Below are the code and all the weights of a small trained network. Each question names an input and a class and asks about switching units off, where a switched-off unit gives its printed mean instead of its output.

import numpy as np


def w(rows, s, z=0):
    codes = np.array(rows[::2]) - 128.0
    scale = np.full(codes.shape[1], s)
    scale[-1] = z or s
    return codes * scale


def f(y):
    return y / 2 * (1 + np.tanh(0.7978845608 * (y + 0.044715 * y**3)))


def log_softmax(a):
    a = a - a.max(-1, keepdims=True)
    return a - np.log(np.exp(a).sum(-1, keepdims=True))


def net(x, mask):
    res = np.array(x, float).reshape(1, 7) / 4 @ E
    y = f(res @ A[0][:, :-1].T + A[0][:, -1])
    res = res + np.where(mask, y, B[0][:, -1]) @ B[0][:, :-1]
    return log_softmax(res[-1] @ U[:, :-1].T + U[:, -1])


A, B = {}, {}
E = w([
[134,125,126,128,132,127,135],'x0',
[132,131,128,128,128,125,128],'x1',
[38,128,191,168,70,179,245],'x2',
[127,128,130,129,125,128,124],'x3',
[83,205,192,176,240,89,139],'x4',
[188,99,74,250,150,217,107],'x5',
[32,232,56,68,137,254,127],'x6',
],0.0056)
A[0] = w([
[142,128,180,1,144,86,165,15],'n1',
[102,148,142,71,103,96,132,30],'n2',
[141,88,139,95,55,171,108,41],'n3',
[124,181,97,99,125,169,131,87],'n4',
[156,35,185,135,144,106,124,11],'n5',
[164,116,82,95,188,113,70,45],'n6',
[146,71,180,163,112,69,138,48],'n7',
[110,176,146,196,220,89,137,120],'n8',
[59,131,189,149,48,149,189,96],'n9',
[151,74,87,105,42,146,126,94],'n10',
[106,185,80,106,112,168,146,201],'n11',
[86,156,79,101,143,167,117,3],'n12',
[166,101,66,214,187,208,126,163],'n13',
[153,157,84,72,148,81,52,125],'n14',
[82,156,146,47,109,75,115,142],'n15',
[127,215,102,109,99,162,113,145],'n16',
[98,193,198,172,189,102,106,123],'n17',
[144,154,64,88,162,85,50,85],'n18',
],0.0085,0.0038)
B[0] = w([
[169,207,177,154,71,244,120,174],'n1',
[167,225,177,176,69,203,136,132],'n2',
[100,199,66,63,169,183,198,143],'n3',
[191,224,158,179,111,31,91,152],'n4',
[153,225,32,191,131,151,101,172],'n5',
[111,122,136,168,163,205,205,173],'n6',
[216,253,21,218,162,79,119,194],'n7',
[97,160,49,17,55,146,124,210],'n8',
[67,78,116,196,206,150,204,202],'n9',
[108,176,20,36,117,107,138,184],'n10',
[190,93,135,175,177,1,107,200],'n11',
[156,244,81,234,121,41,148,143],'n12',
[132,133,232,91,37,218,87,254],'n13',
[82,95,128,153,187,181,174,209],'n14',
[147,104,196,177,24,221,56,192],'n15',
[171,136,110,155,143,28,92,174],'n16',
[76,170,76,26,109,118,140,204],'n17',
[102,74,137,189,238,187,234,195],'n18',
],0.0065,0.0053)
U = w([
[197,193,90,224,138,50,100,35],'0',
[132,100,141,121,126,121,109,254],'1',
[155,148,191,141,71,216,77,46],'2',
[131,101,130,114,144,107,111,229],'3',
[104,89,119,172,208,165,202,44],'4',
[110,140,42,10,116,130,124,35],'5',
[131,88,152,125,136,92,93,213],'6',
],0.012,0.0097)

Each question gives the input, the list of numbers given to net, and the class t.
The units are the neurons (one row each of A and B). Each row of codes is followed by its name. A weight is (code - 128) times the scale printed after its matrix; where a second scale follows, it is the last column's (A, B and U).
mask holds one flag per neuron, in row order. A switched-off neuron (its flag False) gives its mean, the last column of its row in B, instead of its output. The means were averaged over made-up inputs and are rounded, as every weight is.
A unit's drop is (log p(t) with every unit on - log p(t) with that unit switched off) / (log p(t) with every unit on - log p(t) with every unit switched off).
The circuit of an input: a set's keep is (log p(t) with only the set's units on - log p(t) with every unit switched off) / (log p(t) with every unit on - log p(t) with every unit switched off). Starting from the 12 units with the biggest drops (on a tie, the unit counted first), units are removed one at a time, each time the one whose removal leaves the highest keep (on an exact tie, the one counted first), for as long as the keep stays at least 0.8.
circuit, biggest first: the units of the circuit, biggest drop first
k most important neurons: the k neurons with the biggest drops, biggest first
drop when u is switched off: that unit's drop, to one decimal
input [-7,8,5,-5,-5,-8,1], class 2: 3 most important neurons => n15, n1, n2
input [-6,1,-5,-3,8,2,-1], class 5: circuit, biggest first => n8, n17
input [3,-2,-4,3,0,6,-3], class 2: circuit, biggest first => n13
input [-2,1,3,7,1,6,8], class 0: 2 most important neurons => n11, n12
input [2,-7,-8,3,1,6,-1], class 4: circuit, biggest first => n18, n6
input [5,-8,-6,-4,6,-8,-6], class 2: circuit, biggest first => n1, n15
input [5,-7,-1,5,8,-3,-7], class 5: circuit, biggest first => n8, n17
input [6,3,-7,-5,5,-2,-1], class 4: 3 most important neurons => n18, n14, n6
input [-2,-1,-8,0,7,-6,0], class 4: 2 most important neurons => n18, n14
input [0,3,-2,-5,0,4,5], class 0: circuit, biggest first => n11, n4
input [-5,-3,5,-1,7,1,2], class 5: 3 most important neurons => n8, n17, n18
input [-6,-6,-8,7,-1,-7,3], class 4: circuit, biggest first => n18, n14
input [-3,1,-2,2,8,1,6], class 5: 3 most important neurons => n8, n17, n7
input [4,-6,-8,-6,-4,7,-6], class 4: circuit, biggest first => n18, n6
input [-3,-2,-1,-6,-2,-7,-4], class 2: circuit, biggest first => n1, n15
input [0,4,0,-6,-3,3,-6], class 0: circuit, biggest first => n7
input [5,-2,-2,-1,7,1,-5], class 5: 2 most important neurons => n8, n17
input [-1,-5,-1,2,7,-7,-1], class 2: circuit, biggest first => n15, n1
input [3,-3,-7,-5,3,5,2], class 4: 4 most important neurons => n18, n6, n14, n15
input [-4,2,3,-4,-6,-8,5], class 2: circuit, biggest first => n15
input [4,-5,-2,0,-6,1,-6], class 0: 4 most important neurons => n7, n5, n8, n17
input [7,-3,8,-7,-3,-2,5], class 4: 2 most important neurons => n9, n13
input [-4,6,-4,6,-8,-2,-3], class 5: 2 most important neurons => n10, n3
input [1,7,4,-1,7,1,-3], class 5: 2 most important neurons => n8, n17
input [-7,-8,-8,-3,0,6,6], class 4: 2 most important neurons => n18, n6
input [-7,-3,-1,-6,2,-7,2], class 2: 3 most important neurons => n15, n1, n2
input [-3,6,-2,-5,7,8,-1], class 2: most important neuron => n13
input [-5,2,-4,-2,-7,4,8], class 0: drop when n16 is switched off => 0.1
input [2,7,-3,8,-3,4,-8], class 0: drop when n5 is switched off => 0.2
input [-2,-6,-7,-2,-3,-2,8], class 0: drop when n18 is switched off => 0.0
